[202, 662, 874, 490, 652] yields 874
[[927, 657, 67, 579, 679], [936, 427, 60, 394, 909]] yields 67
[[-360, -274, -147, -297, 689], [810, 752, 608, -931, 271]] yields -147
[561, -744, 37, 115, 327] yields 37
[98, 67, 47, 24, 23] yields 47
[119, 220, 36, 186, 237] yields 36
[188, 65, 331, 354, 962] yields 331
---
[[-1.26  3.54  1.63 -1.24 -0.94 -5.23  3.63]
 [-1.81 -0.72  1.21  3.41  0.83  2.53  3.94]
 [ 1.54  0.70  4.92  6.18  4.16  0.22  2.42]]	0.83

[[-2.26  0.95  2.02  0.93 -3.88  0.88]
 [ 1.18  0.56  1.80  0.67 -1.15 -0.48]
 [-2.19  1.48  0.50 -0.41 -4.73  2.82]]	0.67

[[-0.84 -0.12 -1.75 -1.07 -0.16  0.27]
 [-0.15  0.05 -2.53  1.38  5.99  0.09]
 [ 0.36  0.06  0.68  0.41  0.05 -0.89]]	1.38

[[-1.70 -2.16  0.89 -2.16]
 [ 0.66  0.48  0.64  0.42]
 [ 2.26  4.44 -0.55  4.49]]	0.48

[[-5.13 -0.16  1.44  0.00 -3.61]
 [-0.52 -3.64 -0.43 -3.33  2.50]
 [ 0.56  0.94 -0.51  0.82 -2.44]]	-0.43

[[ 1.09 -2.52  0.64  2.69 -0.38  0.18]
 [-1.74 -0.66  1.66  0.76  2.81  1.72]
 [-4.13 -0.84  2.96  1.03  5.45  3.42]]	0.76
---
[[ 2.05 -2.85 -2.58 -2.72  1.59 -1.62]
 [ 2.55 -2.18 -0.63 -0.71  0.57 -0.81]
 [-3.36  3.59  1.71  3.23 -2.11  1.82]
 [ 4.72 -3.22 -3.11 -4.28  0.90 -2.75]
 [ 1.78 -1.86 -1.73 -2.57  1.40 -1.55]] | -2.75

[[ 0.21  1.22  5.72  2.56  0.55  3.17 -0.01  0.16  0.11 -0.14 -0.07  2.63
   0.34  1.55]
 [-0.27  0.34  3.27  1.00  0.26  2.07  0.01  0.17  0.28  0.18  0.09  1.96
  -0.02  0.77]
 [ 0.50 -0.28 -0.08 -0.18  1.21  0.05 -0.01  0.93  0.82 -0.32  0.83 -0.50
   0.04 -0.43]
 [-0.62  0.35  0.10  0.23 -0.16  0.25  0.02  0.18  0.75  1.36  1.25  0.62
  -0.05  0.53]
 [-0.15  0.40  5.21  3.69  0.90  3.81  0.00  0.43 -0.03  0.10  0.05  2.99
   0.26  1.95]
 [-0.17  0.10  0.03  1.87  1.94  1.96  0.00  1.40  0.29  0.11  0.73  0.52
  -0.01  0.15]
 [-0.27  0.15  2.37  0.47  0.31  1.65  0.01  0.24  0.37  0.17  0.09  1.55
  -0.02  0.36]] | 0.15

[[ 3.94 -1.52 -2.65 -1.48  3.23 -2.86 -3.50  4.45  1.27  0.80 -3.17]
 [-3.17  0.27  1.05  1.30 -2.88 -0.88 -1.23 -1.97  1.46 -0.31 -1.98]
 [-0.65 -1.19  2.63  2.19 -2.14  2.93  2.57  1.98  0.78 -1.02  2.60]
 [ 1.60 -2.54  1.84  2.09  0.17  2.27  1.52  3.33  0.93 -0.42  2.13]
 [-3.28 -0.84  1.32  1.56 -3.45  0.37 -0.69 -0.41  0.37  1.12 -0.29]
 [-1.91 -0.11  0.89  0.04 -1.76  0.85  0.79 -1.43 -0.11  1.13  0.58]
 [-3.63 -1.65  2.16  2.61 -3.70  0.97 -0.32 -1.05  0.52  1.21  0.28]] | 0.58

[[-0.21 -2.27 -2.02 -2.34  2.32  1.83 -5.37 -0.90]
 [ 0.57 -2.36 -1.43 -1.58  1.75  0.96 -4.15 -1.28]
 [ 0.86 -2.36 -1.24 -1.32  1.59  0.61 -3.63 -1.36]
 [ 0.84 -2.89 -0.38 -1.38  0.95  0.63 -2.63 -1.16]
 [ 0.27 -3.44  0.35 -2.02  0.45  1.34 -2.24 -0.64]
 [ 1.29 -2.42 -0.90 -0.94  1.27  0.12 -2.97 -1.55]] | -0.64

[[ 1.81  2.59 -2.56 -0.39 -0.17  0.08  0.05]
 [-1.11 -0.01  1.32 -1.96  0.11  0.98  0.54]
 [ 4.96  1.21  4.78  5.44 -2.56  2.77  0.02]
 [ 1.62  1.34  2.38  1.22 -1.60  2.64  1.50]
 [ 1.96  0.03  1.76  2.24 -1.15  2.25  1.45]
 [-3.93  2.92 -2.57 -4.03 -0.31 -2.83  1.63]
 [ 0.19  0.05  2.32  1.23  2.28  4.43  0.89]
 [-4.05  2.70 -5.03 -3.30  1.02 -1.05  2.23]
 [-1.34  1.38  1.65 -0.28 -1.83 -0.21  0.05]] | 2.23

[[-3.94 -1.32  0.31  3.00  2.46  1.71  4.12  1.63 -2.33]
 [ 0.25 -2.12 -1.15  5.43 -3.97 -0.18 -1.69  1.47 -5.04]
 [ 0.82 -0.17  3.41 -0.78  1.46  5.42  2.93  1.14  2.97]
 [-4.61  0.50 -2.96 -3.15 -0.33  2.16 -0.29  2.46 -1.68]
 [-3.73  1.31  2.83 -0.75 -0.71  3.03 -4.37 -0.93 -0.44]] | -1.68
---
[[ 636  345 -263  127   42]
 [ -43  514 -569  724  273]
 [ 547  302  655   24  660]] Out: 345

[[4529 4481 2649 6984 5720 5275]
 [5688 4486 6345 8258 4900 6696]] Out: 4481

[[ 29  43 208  42  47]
 [211 178  35 158 113]] Out: 43

[ 720 -875  819 -816  840] Out: -875

[[842 230 271 659 536 536 652]
 [264 319 536 951 579 283 503]
 [318  81 653 413 536 445 493]] Out: 230

[98 62 24 76] Out: 62

[62 21 98 35 62 53 45] Out: 21

[16 66 62 97 55 81] Out: 66

[209 131 113 190 172  35  87] Out: 131
